A =
5351  6680  5763  6529  3379  3569
4136  9850  2382  7422  9505  4070
5078  6487  4347  6415  1129  3228
4230  4391  5112  6878  4078  1011
2085  7185  5631  6227  7270  5577
5690  5688  5978  6525  5303  2488
The entry in the bottom-left corner is 5690
The second entry, reading row by row -> 6680
The entry directly above 4230 is 5078
The entry directly below 2382 is 4347
The entry just right of the largest entry is 2382
The last entry, reading row by row is 2488
The first entry of the largest entry's row is 4136
The entry directly below 4078: 7270
The 3rd entry on the diagonal from the top-right corner -> 6415
Find the entry just left of 3379.
A: 6529
The entry directly above the smallest entry is 3228
Find the entry directly below 6878.
A: 6227
Find the entry directly below the smallest entry.
A: 5577
The smallest entry in the last column: 1011
Find the entry directly below 5631.
A: 5978
Find the entry directly above 5690.
A: 2085

Read these off the array that follows. Rows and columns are numbered from 1.
1) Find the entry in the bottom-left corner.
2) Find the entry directly above 166.
3) Find the entry in the top-left corner.
4) Find the entry just right of the smallest entry.
5) Find the entry just right of 220.
6) Find the entry in row 2 and column 1.
7) Find the entry at row 2, column 3.
8) Find the entry directly above the smallest entry.
[[183 117 220  85 158 171]
 [139 197 166 167 113  75]
 [212  81 146  42 190 176]
 [113 100  26 159 118 121]]
1) 113
2) 220
3) 183
4) 159
5) 85
6) 139
7) 166
8) 146

Read these off the grid that follows.
1) Read off the entry just right of 662.
2) Read off the entry in the top-left corner.
3) Read off the bottom entry of the column that holds the smallest entry.
4) Read off the smallest entry.
5) Read off the smallest entry in the first column.
6) Read off the third entry on the diagonal from the top-right corner.
7) Read off the entry directly below 486.
8) Read off the entry directly above the largest entry.
[[784 571 445 771 364 659 627 405 471 387]
 [686  25 458 811 531 207 348 713 639 446]
 [726 331 663 982 628 431 167 697 656 644]
 [321 486 175 190 191 379 680 375 322 211]
 [325 415 493 138 580 507 203 511 440 618]
 [816 433 447 559 640 662 717 648 616 594]
 [618 403 653 430 675 683 575 379 531 613]
 [787 391 734 831 854 531 169 801 659 811]
 [333 123 737 722 721 163 369 498 600 597]]
1) 717
2) 784
3) 123
4) 25
5) 321
6) 697
7) 415
8) 811

Read these off the grid that follows.
1) Which number is the last entry, reading row by row?
2) Which number is the third largest entry?
3) Which number is the smallest entry in the last column?
4) Which number is the largest entry in the first row?
5) Which number is the bottom-left entry?
6) Which number is the largest entry?
7) Which number is the entry directly above -68.75?
8) Which number is the first entry in the row that holds the largest entry?
 -67.58   -64.44   117.03    68.87   -30.04
  66.91   109.47   -35.59  -176.45   179.02
 -46.38   -75.27   103.08    61.61    38.12
 -74.35   -72.82   166.14    68.58   -51.11
 -39.77   -66.82    93.63    12.43    46.39
 -41.31   -61.97   108.13    53.20     1.54
 -68.75   -67.23   114.75    51.65   -30.90
 136.32   199.13  -118.36    72.31   146.19
 -53.81   -71.97   121.92    46.48    26.12
 -39.93   -78.74   130.37    65.89    10.39
1) 10.39
2) 166.14
3) -51.11
4) 117.03
5) -39.93
6) 199.13
7) -41.31
8) 136.32
